Here is a tiny trained network, its code and every weight. The questions are about switching its units off for an input and a class, where a switched-off unit gives its printed mean instead of its output.

import numpy as np


def w(rows, s, z=0):
    codes = np.array(rows[::2]) - 128.0
    scale = np.full(codes.shape[1], s)
    scale[-1] = z or s
    return codes * scale


def norm(h):
    return h / np.sqrt((h * h).mean(-1, keepdims=True) + 1e-5)


def f(y):
    return y / 2 * (1 + np.tanh(0.7978845608 * (y + 0.044715 * y**3)))


def log_softmax(a):
    a = a - a.max(-1, keepdims=True)
    return a - np.log(np.exp(a).sum(-1, keepdims=True))


def net(x, mask):
    res = np.array(x, float).reshape(1, 6) / 4 @ E
    u = 0
    for l in range(3):
        y = f(norm(res) @ A[l][:, :-1].T + A[l][:, -1])
        res = res + np.where(mask[u : u + 10], y, B[l][:, -1]) @ B[l][:, :-1]
        u += 10
    return log_softmax(norm(res)[-1] @ U[:, :-1].T + U[:, -1])


A, B = {}, {}
E = w([
[200,254,84],'x0',
[74,90,30],'x1',
[47,159,5],'x2',
[125,166,174],'x3',
[102,122,152],'x4',
[146,186,80],'x5',
],0.0038)
A[0] = w([
[174,190,85,33],'0.n0',
[125,100,72,85],'0.n1',
[109,254,184,80],'0.n2',
[131,123,116,145],'0.n3',
[170,135,86,231],'0.n4',
[108,102,222,179],'0.n5',
[116,175,222,254],'0.n6',
[113,179,153,148],'0.n7',
[85,151,141,169],'0.n8',
[105,84,132,50],'0.n9',
],0.0096,0.00075)
B[0] = w([
[203,154,124,214],'0.n0',
[133,53,131,152],'0.n1',
[112,205,145,251],'0.n2',
[108,136,155,130],'0.n3',
[2,186,169,167],'0.n4',
[239,63,168,240],'0.n5',
[103,68,80,238],'0.n6',
[162,148,160,159],'0.n7',
[131,164,85,143],'0.n8',
[162,238,147,147],'0.n9',
],0.0048,0.0033)
A[1] = w([
[204,254,169,143],'1.n0',
[9,202,179,61],'1.n1',
[112,112,83,124],'1.n2',
[82,110,92,102],'1.n3',
[241,41,198,2],'1.n4',
[225,60,156,89],'1.n5',
[127,97,118,158],'1.n6',
[162,174,171,107],'1.n7',
[136,219,63,113],'1.n8',
[64,107,71,113],'1.n9',
],0.0068,0.00098)
B[1] = w([
[108,224,73,248],'1.n0',
[152,61,120,147],'1.n1',
[111,202,145,133],'1.n2',
[103,102,8,134],'1.n3',
[190,94,159,253],'1.n4',
[147,63,171,209],'1.n5',
[73,242,254,135],'1.n6',
[51,144,113,160],'1.n7',
[159,141,215,198],'1.n8',
[77,68,63,151],'1.n9',
],0.0047,0.0041)
A[2] = w([
[193,66,189,113],'2.n0',
[71,118,199,78],'2.n1',
[182,42,208,253],'2.n2',
[25,120,40,82],'2.n3',
[78,171,105,66],'2.n4',
[149,191,154,147],'2.n5',
[173,141,14,108],'2.n6',
[167,88,149,218],'2.n7',
[134,164,34,69],'2.n8',
[66,138,2,95],'2.n9',
],0.008,0.0016)
B[2] = w([
[181,18,254,210],'2.n0',
[200,92,89,121],'2.n1',
[146,115,245,254],'2.n2',
[116,99,75,196],'2.n3',
[139,96,211,149],'2.n4',
[128,177,47,172],'2.n5',
[108,38,133,161],'2.n6',
[81,150,241,172],'2.n7',
[119,100,218,169],'2.n8',
[104,62,128,209],'2.n9',
],0.0041,0.0049)
U = w([
[143,254,58,71],'0',
[180,39,204,254],'1',
[30,9,6,27],'2',
],0.009,0.00078)

Each question gives the input, the list of numbers given to net, and the class t.
The units are the neurons (one row each of A and B). Each row of codes is followed by its name. A weight is (code - 128) times the scale printed after its matrix; where a second scale follows, it is the last column's (A, B and U).
mask holds one flag per neuron, layer by layer. A switched-off neuron (its flag False) gives its mean, the last column of its row in B, instead of its output. The means were averaged over made-up inputs and are rounded, as every weight is.
A unit's drop is (log p(t) with every unit on - log p(t) with that unit switched off) / (log p(t) with every unit on - log p(t) with every unit switched off).
The circuit of an input: a set's keep is (log p(t) with only the set's units on - log p(t) with every unit switched off) / (log p(t) with every unit on - log p(t) with every unit switched off). Starting from the 12 units with the biggest drops (on a tie, the unit counted first), units are removed one at a time, each time the one whose removal leaves the highest keep (on an exact tie, the one counted first), for as long as the keep stays at least 0.8.
circuit, biggest first: the units of the circuit, biggest drop first
top k neurons: the k neurons with the biggest drops, biggest first
k most important neurons of layer l: the k neurons of layer l with the biggest drops, biggest first
drop of u: that unit's drop, to one decimal
input [0,-1,5,8,5,-2], class 0: circuit, biggest first : 2.n0
input [-1,-3,4,-6,4,-5], class 2: top 4 neurons : 0.n0; 0.n5; 0.n7; 1.n8
input [2,-1,-8,7,3,7], class 0: top 2 neurons : 0.n2; 1.n0
input [6,0,7,-6,-4,-2], class 2: 2 most important neurons of layer 2 : 2.n6; 2.n9
input [4,1,7,-5,-3,8], class 2: top 3 neurons : 2.n6; 2.n9; 0.n9
input [4,0,7,-5,2,7], class 2: 2 most important neurons of layer 2 : 2.n6; 2.n9
input [1,-8,0,-3,-6,0], class 0: top 2 neurons : 1.n0; 0.n2
input [5,6,-2,-1,-3,-3], class 2: 2 most important neurons of layer 1 : 1.n4; 1.n9
input [-4,-5,2,-5,2,8], class 2: drop of 0.n5 : 1.0
input [5,2,-6,5,-7,-2], class 0: drop of 1.n0 : 0.2
input [1,4,-2,-8,-1,-1], class 2: drop of 0.n5 : 0.6
input [3,-7,-2,-7,-4,-1], class 0: drop of 1.n0 : 0.9
